Below is a small trained network, with its code and all its weights. Each question gives an input and a class and asks what happens when units are switched off, that is, made to give their printed mean instead of their output.

import numpy as np


def w(rows, s, z=0):
    codes = np.array(rows[::2]) - 128.0
    scale = np.full(codes.shape[1], s)
    scale[-1] = z or s
    return codes * scale


def f(y):
    return y / 2 * (1 + np.tanh(0.7978845608 * (y + 0.044715 * y**3)))


def log_softmax(a):
    a = a - a.max(-1, keepdims=True)
    return a - np.log(np.exp(a).sum(-1, keepdims=True))


def net(x, mask):
    res = np.array(x, float).reshape(1, 8) / 4 @ E
    y = f(res @ A[0][:, :-1].T + A[0][:, -1])
    res = res + np.where(mask, y, B[0][:, -1]) @ B[0][:, :-1]
    return log_softmax(res[-1] @ U[:, :-1].T + U[:, -1])


A, B = {}, {}
E = w([
[160,187,81,121,159,149,77,144],'x0',
[103,95,109,148,41,177,185,96],'x1',
[120,94,185,101,159,128,191,152],'x2',
[147,1,116,204,112,179,143,195],'x3',
[153,127,48,60,202,135,154,45],'x4',
[52,190,73,202,174,202,93,163],'x5',
[130,115,80,145,104,89,115,82],'x6',
[199,157,105,135,123,224,96,187],'x7',
],0.0094)
A[0] = w([
[113,63,184,178,112,149,126,187,107],'n1',
[128,146,177,116,180,95,50,155,132],'n2',
[78,102,115,140,96,131,140,111,86],'n3',
[137,117,244,106,137,62,188,121,253],'n4',
[82,129,122,103,162,79,114,103,243],'n5',
[171,130,144,96,38,23,74,83,241],'n6',
[114,64,154,206,94,115,167,187,218],'n7',
[181,41,99,104,123,197,134,75,195],'n8',
[132,148,112,135,184,144,110,183,161],'n9',
[70,87,130,203,125,217,179,157,152],'n10',
[170,88,27,138,136,131,138,128,180],'n11',
[128,126,132,154,75,92,164,174,172],'n12',
[169,178,67,103,145,141,122,144,220],'n13',
[108,166,37,218,106,149,108,105,108],'n14',
[140,129,174,100,146,140,115,98,13],'n15',
],0.011,0.0032)
B[0] = w([
[99,164,97,129,105,254,157,196,196],'n1',
[179,137,27,128,199,63,110,183,186],'n2',
[140,113,130,188,179,181,137,125,155],'n3',
[125,26,218,109,78,86,187,6,247],'n4',
[157,44,177,115,137,61,102,117,192],'n5',
[134,105,113,118,55,125,131,115,241],'n6',
[126,161,200,139,79,116,81,173,220],'n7',
[223,174,84,131,152,101,166,217,217],'n8',
[126,125,172,102,178,142,190,194,180],'n9',
[209,131,190,181,140,178,116,147,210],'n10',
[139,83,135,66,179,68,176,161,201],'n11',
[112,110,208,136,119,185,114,109,170],'n12',
[167,157,155,121,125,63,213,112,204],'n13',
[98,84,211,135,125,60,175,93,202],'n14',
[137,55,127,190,169,156,112,143,138],'n15',
],0.0082,0.013)
U = w([
[105,183,118,152,139,144,162,93,48],'0',
[41,125,58,116,105,176,89,121,10],'1',
[106,140,138,187,150,214,78,175,68],'2',
[87,60,155,144,140,64,137,69,180],'3',
[167,152,77,140,153,80,143,199,191],'4',
[132,160,90,140,72,103,61,91,10],'5',
[118,149,114,144,1,140,160,134,254],'6',
],0.011,0.0035)

Each question gives the input, the list of numbers given to net, and the class t.
The units are the neurons (one row each of A and B). Each row of codes is followed by its name. A weight is (code - 128) times the scale printed after its matrix; where a second scale follows, it is the last column's (A, B and U).
mask holds one flag per neuron, in row order. A switched-off neuron (its flag False) gives its mean, the last column of its row in B, instead of its output. The means were averaged over made-up inputs and are rounded, as every weight is.
A unit's drop is (log p(t) with every unit on - log p(t) with that unit switched off) / (log p(t) with every unit on - log p(t) with every unit switched off).
The circuit of an input: a set's keep is (log p(t) with only the set's units on - log p(t) with every unit switched off) / (log p(t) with every unit on - log p(t) with every unit switched off). Starting from the 12 units with the biggest drops (on a tie, the unit counted first), units are removed one at a time, each time the one whose removal leaves the highest keep (on an exact tie, the one counted first), for as long as the keep stays at least 0.8.
units of the circuit, in order: the units of the circuit, biggest drop first
top k neurons: the k neurons with the biggest drops, biggest first
drop when u is switched off: that unit's drop, to one decimal
input [-5,3,-7,-5,-1,8,-8,2], class 0: top 4 neurons : n14, n4, n7, n1
input [-1,2,-3,8,6,0,4,-2], class 4: units of the circuit, in order : n8
input [0,-4,-4,-8,-7,-4,6,7], class 5: units of the circuit, in order : n8, n2, n11, n9
input [-5,0,-6,5,4,-3,-8,-5], class 6: top 2 neurons : n14, n8
input [8,6,1,-2,5,-1,3,1], class 4: top 2 neurons : n4, n8
input [8,6,-4,8,-4,0,6,6], class 2: top 3 neurons : n10, n1, n4
input [-5,1,-5,-1,8,-1,2,3], class 4: top 2 neurons : n4, n8
input [-6,6,-3,-4,8,-4,7,2], class 4: top 2 neurons : n8, n4
input [8,-2,0,0,3,5,3,-4], class 3: top 2 neurons : n14, n8
input [-2,7,4,1,7,6,-8,1], class 2: top 2 neurons : n10, n2
input [4,5,-5,-3,8,8,8,-3], class 3: drop when n14 is switched off : 0.2
input [-4,0,6,-5,8,4,5,6], class 4: drop when n4 is switched off : 1.6
input [2,8,2,2,-3,-1,-4,-6], class 2: drop when n3 is switched off : 0.2
input [-4,0,4,-2,7,-2,1,5], class 4: units of the circuit, in order : n8
